Below is a small trained network, with its code and all its weights. Each question gives an input and a target symbol and asks what happens when units are switched off, that is, made to give their printed mean instead of their output.

import numpy as np


def w(rows, s, z=0):
    codes = np.array(rows[::2]) - 128.0
    scale = np.full(codes.shape[1], s)
    scale[-1] = z or s
    return codes * scale


def norm(h):
    return h / np.sqrt((h * h).mean(-1, keepdims=True) + 1e-5)


def f(y):
    return np.maximum(y, 0)


def softmax(a):
    e = np.exp(a - a.max(-1, keepdims=True))
    return e / e.sum(-1, keepdims=True)


def log_softmax(a):
    a = a - a.max(-1, keepdims=True)
    return a - np.log(np.exp(a).sum(-1, keepdims=True))


def net(x, mask):
    ids = ['γδεζθσ'.index(c) for c in x.split()]
    T = len(ids)
    res = E[ids] + P[:T]
    r = norm(res)
    for j in range(3):
        rows = slice(2 * j, 2 * j + 2)
        q, k, v = (r @ M[0][rows].T for M in (Q, K, V))
        z = softmax(np.where(np.tri(T) > 0, q @ k.T / 2**0.5, -1e9)) @ v
        o = O[0][rows]
        res = res + np.where(mask[j], z, o[:, -1]) @ o[:, :-1]
    y = f(norm(res) @ A[0][:, :-1].T + A[0][:, -1])
    res = res + np.where(mask[3:27], y, B[0][:, -1]) @ B[0][:, :-1]
    return log_softmax(norm(res)[-1] @ U[:, :-1].T + U[:, -1])


Q, K, V, O, A, B = {}, {}, {}, {}, {}, {}
E = w([
[59,148,40,206,251],'γ',
[120,111,148,106,132],'δ',
[131,103,136,111,124],'ε',
[106,144,121,90,116],'ζ',
[117,123,119,98,108],'θ',
[156,187,138,160,111],'σ',
],0.026)
P = w([
[145,109,104,80,159],'0',
[104,79,110,114,124],'1',
[125,109,145,108,153],'2',
[162,96,75,72,163],'3',
[100,66,104,146,123],'4',
[165,135,166,33,178],'5',
[176,67,40,84,151],'6',
[70,70,170,156,114],'7',
[252,210,161,44,224],'8',
[105,57,78,191,114],'9',
],0.015)
Q[0] = w([
[130,140,253,79,20],'h1',
[165,181,149,79,210],'h1',
[124,174,243,75,52],'h2',
[234,220,93,119,201],'h2',
[197,194,182,181,70],'h3',
[187,96,139,31,145],'h3',
],0.018)
K[0] = w([
[192,167,113,64,213],'h1',
[159,100,53,141,103],'h1',
[224,151,95,53,200],'h2',
[103,99,48,186,167],'h2',
[173,116,170,103,64],'h3',
[194,98,1,137,160],'h3',
],0.019)
V[0] = w([
[180,108,230,124,57],'h1',
[7,207,154,104,193],'h1',
[135,162,146,179,197],'h2',
[128,168,146,116,17],'h2',
[66,88,147,130,155],'h3',
[158,133,144,55,19],'h3',
],0.013)
O[0] = w([
[167,208,149,101,8,78],'h1',
[203,139,132,95,228,106],'h1',
[108,165,31,101,129,105],'h2',
[62,152,230,109,187,21],'h2',
[157,74,101,154,122,118],'h3',
[131,116,233,137,133,4],'h3',
],0.015,0.0044)
A[0] = w([
[214,127,120,85,117,74],'n1',
[125,81,108,124,135,97],'n2',
[159,102,86,54,117,101],'n3',
[126,137,133,158,89,99],'n4',
[72,95,139,196,44,1],'n5',
[118,159,184,196,125,83],'n6',
[141,117,174,123,102,100],'n7',
[118,170,90,195,129,107],'n8',
[130,142,150,153,162,80],'n9',
[102,165,70,122,112,125],'n10',
[156,81,112,92,161,71],'n11',
[96,105,128,67,176,115],'n12',
[161,129,143,110,167,51],'n13',
[240,132,144,89,92,30],'n14',
[148,157,118,125,121,103],'n15',
[162,81,118,171,158,113],'n16',
[78,132,131,125,79,158],'n17',
[175,147,137,68,169,159],'n18',
[62,123,60,194,81,177],'n19',
[22,206,104,57,122,150],'n20',
[137,124,111,149,189,113],'n21',
[133,73,135,91,134,155],'n22',
[102,116,5,189,208,141],'n23',
[167,134,90,132,233,135],'n24',
],0.017,0.012)
B[0] = w([
[154,122,120,33,57,146],'n1',
[129,145,143,106,114,146],'n2',
[131,103,156,60,80,170],'n3',
[165,113,96,145,109,140],'n4',
[124,119,89,225,61,138],'n5',
[114,68,145,74,129,150],'n6',
[113,100,81,154,160,155],'n7',
[142,124,116,118,154,157],'n8',
[145,131,134,122,97,132],'n9',
[163,160,143,150,132,183],'n10',
[134,174,149,114,99,147],'n11',
[154,157,135,139,100,155],'n12',
[154,159,137,136,152,131],'n13',
[105,132,54,3,93,145],'n14',
[136,142,127,115,104,137],'n15',
[117,163,86,101,109,164],'n16',
[150,155,101,160,141,175],'n17',
[139,130,88,175,97,168],'n18',
[197,108,114,131,118,214],'n19',
[87,224,78,136,144,211],'n20',
[157,138,108,133,113,155],'n21',
[122,196,125,124,124,173],'n22',
[143,28,51,118,103,254],'n23',
[226,142,72,133,108,189],'n24',
],0.014)
U = w([
[118,76,54,106,201,166],'γ',
[155,118,123,3,78,92],'δ',
[155,120,123,186,38,60],'ε',
[254,172,157,107,148,25],'ζ',
[101,76,171,96,167,254],'θ',
[83,198,108,130,145,183],'σ',
],0.0099,0.0043)

Each question gives the input, a string of symbols that net reads in full, and the target symbol t.
The units are the heads (2 rows each of Q, K, V and O) and the neurons (one row each of A and B). Each row of codes is followed by its name. A weight is (code - 128) times the scale printed after its matrix; where a second scale follows, it is the last column's (O, A, B and U).
mask holds one flag per unit, heads first, then neurons. A switched-off unit (its flag False) gives its mean, the last column of its rows in O or B, instead of its output. The means were averaged over made-up inputs and are rounded, as every weight is.
A unit's drop is (log p(t) with every unit on - log p(t) with that unit switched off) / (log p(t) with every unit on - log p(t) with every unit switched off).
The circuit of an input: a set's keep is (log p(t) with only the set's units on - log p(t) with every unit switched off) / (log p(t) with every unit on - log p(t) with every unit switched off). Starting from the 12 units with the biggest drops (on a tie, the unit counted first), units are removed one at a time, each time the one whose removal leaves the highest keep (on an exact tie, the one counted first), for as long as the keep stays at least 0.8.
circuit, biggest first: the units of the circuit, biggest drop first
unit that matters most: the unit with the biggest drop
k most important neurons: the k neurons with the biggest drops, biggest first
which heads matter: for each layer, one digit per head in row order, 1 if its drop is at least 0.15 and else 0, layers parted by /
drop of u: that unit's drop, to one decimal
input ζ σ δ, target ζ: which heads matter -> 101
input σ σ ζ δ σ, target ζ: circuit, biggest first -> (h1; h3; n23)
input θ σ σ θ, target σ: which heads matter -> 010
input σ ε ε σ γ γ ε σ, target γ: which heads matter -> 110
input σ σ σ γ θ ε γ σ δ σ, target σ: which heads matter -> 110
input σ δ δ θ θ, target δ: which heads matter -> 100
input σ θ ε, target σ: unit that matters most -> h3
input δ θ σ δ ε ζ ε, target ε: circuit, biggest first -> (h1; n23; h2; n5)
input σ σ δ ε δ ζ, target ε: which heads matter -> 111
input ζ σ σ σ, target σ: which heads matter -> 010
input θ θ σ ε, target θ: which heads matter -> 011
input σ ε δ σ, target ε: 2 most important neurons -> (n23; n5)
input σ θ δ ζ σ θ, target ζ: 2 most important neurons -> (n23; n20)
input ε σ θ, target ε: which heads matter -> 100
input ε δ σ, target ε: which heads matter -> 110
input σ ζ σ γ ζ θ γ θ σ σ, target θ: which heads matter -> 011
input σ θ ζ θ, target θ: which heads matter -> 011
input θ δ δ σ δ ε δ σ σ, target δ: unit that matters most -> n14
input σ σ δ ε ζ δ ε ε, target δ: 2 most important neurons -> (n14; n23)
input δ σ θ θ σ δ δ δ, target δ: 3 most important neurons -> (n14; n23; n20)
input σ σ δ σ σ σ δ θ σ, target δ: drop of n13 -> 0.0
input ζ σ δ σ δ δ θ ζ ζ, target θ: drop of n23 -> 0.1
input δ ζ σ σ σ ε γ ε σ γ, target ε: drop of n5 -> 0.3
